Below is a small trained network, with its code and all its weights. Each question gives an input and a class and asks what happens when units are switched off, that is, made to give their printed mean instead of their output.

import numpy as np


def w(rows, s, z=0):
    codes = np.array(rows[::2]) - 128.0
    scale = np.full(codes.shape[1], s)
    scale[-1] = z or s
    return codes * scale


def norm(h):
    return h / np.sqrt((h * h).mean(-1, keepdims=True) + 1e-5)


def f(y):
    return y / 2 * (1 + np.tanh(0.7978845608 * (y + 0.044715 * y**3)))


def log_softmax(a):
    a = a - a.max(-1, keepdims=True)
    return a - np.log(np.exp(a).sum(-1, keepdims=True))


def net(x, mask):
    res = np.array(x, float).reshape(1, 6) / 4 @ E
    u = 0
    for l in range(3):
        y = f(norm(res) @ A[l][:, :-1].T + A[l][:, -1])
        res = res + np.where(mask[u : u + 6], y, B[l][:, -1]) @ B[l][:, :-1]
        u += 6
    return log_softmax(norm(res)[-1] @ U[:, :-1].T + U[:, -1])


A, B = {}, {}
E = w([
[86,144,217,83,132],'x0',
[105,244,173,118,114],'x1',
[156,26,174,144,182],'x2',
[185,17,124,82,26],'x3',
[67,56,127,176,253],'x4',
[140,66,238,85,85],'x5',
],0.0046)
A[0] = w([
[115,157,127,197,254,247],'0.n1',
[203,72,44,173,121,212],'0.n2',
[168,140,123,111,121,2],'0.n3',
[173,7,232,53,54,184],'0.n4',
[79,117,160,76,207,26],'0.n5',
[192,208,127,136,28,175],'0.n6',
],0.0062,0.0041)
B[0] = w([
[98,62,118,194,174,227],'0.n1',
[91,93,85,255,208,196],'0.n2',
[83,140,28,121,105,106],'0.n3',
[110,49,51,237,101,254],'0.n4',
[80,129,69,179,160,128],'0.n5',
[57,144,98,97,83,204],'0.n6',
],0.0088,0.0062)
A[1] = w([
[218,73,138,138,144,95],'1.n1',
[181,83,121,146,80,227],'1.n2',
[121,153,174,117,76,180],'1.n3',
[160,113,107,140,192,2],'1.n4',
[165,98,82,245,165,186],'1.n5',
[77,98,130,205,231,185],'1.n6',
],0.011,0.0051)
B[1] = w([
[124,207,85,89,148,138],'1.n1',
[90,1,10,206,220,174],'1.n2',
[75,149,57,158,174,143],'1.n3',
[93,93,73,177,116,130],'1.n4',
[8,112,156,213,233,247],'1.n5',
[90,3,152,183,122,251],'1.n6',
],0.0071,0.014)
A[2] = w([
[212,30,91,154,62,154],'2.n1',
[247,105,149,185,197,112],'2.n2',
[179,44,118,215,71,252],'2.n3',
[166,102,172,64,89,4],'2.n4',
[115,156,158,148,255,236],'2.n5',
[132,153,202,142,214,10],'2.n6',
],0.0097,0.0034)
B[2] = w([
[31,159,97,158,203,163],'2.n1',
[28,112,55,123,154,140],'2.n2',
[50,29,130,240,196,254],'2.n3',
[244,197,159,25,139,118],'2.n4',
[93,2,95,190,139,216],'2.n5',
[137,52,23,193,244,133],'2.n6',
],0.0077,0.0099)
U = w([
[238,104,254,15,160,1],'0',
[47,9,66,242,221,232],'1',
[135,59,224,140,183,56],'2',
[125,231,96,39,36,152],'3',
],0.0081,0.0065)

Each question gives the input, the list of numbers given to net, and the class t.
The units are the neurons (one row each of A and B). Each row of codes is followed by its name. A weight is (code - 128) times the scale printed after its matrix; where a second scale follows, it is the last column's (A, B and U).
mask holds one flag per neuron, layer by layer. A switched-off neuron (its flag False) gives its mean, the last column of its row in B, instead of its output. The means were averaged over made-up inputs and are rounded, as every weight is.
A unit's drop is (log p(t) with every unit on - log p(t) with that unit switched off) / (log p(t) with every unit on - log p(t) with every unit switched off).
most important unit: the unit with the biggest drop
k most important neurons: the k neurons with the biggest drops, biggest first
top k neurons in layer l: the k neurons of layer l with the biggest drops, biggest first
drop when u is switched off: that unit's drop, to one decimal
input [-4,4,2,-3,-5,4], class 3: top 2 neurons in layer 2 : (2.n3; 2.n5)
input [0,-2,-6,-2,-3,-1], class 3: most important unit : 1.n5
input [8,-7,-4,2,-7,-8], class 3: 2 most important neurons : (1.n6; 0.n4)
input [8,-8,-8,-6,-6,6], class 3: 3 most important neurons : (1.n6; 1.n5; 2.n3)
input [-1,7,0,3,-4,-8], class 3: 3 most important neurons : (1.n5; 1.n6; 0.n4)
input [5,-2,-3,-6,-5,1], class 3: 2 most important neurons : (1.n5; 2.n3)
input [-7,8,6,-2,-8,2], class 3: 3 most important neurons : (0.n6; 1.n6; 1.n5)
input [6,8,-4,5,4,-6], class 3: top 2 neurons in layer 1 : (1.n5; 1.n2)
input [4,5,-1,6,-6,-8], class 3: top 2 neurons in layer 1 : (1.n6; 1.n5)
input [4,0,-8,-6,-6,-5], class 3: drop when 1.n5 is switched off : 0.3
input [-1,2,-4,-2,-8,-2], class 3: drop when 1.n5 is switched off : 0.1
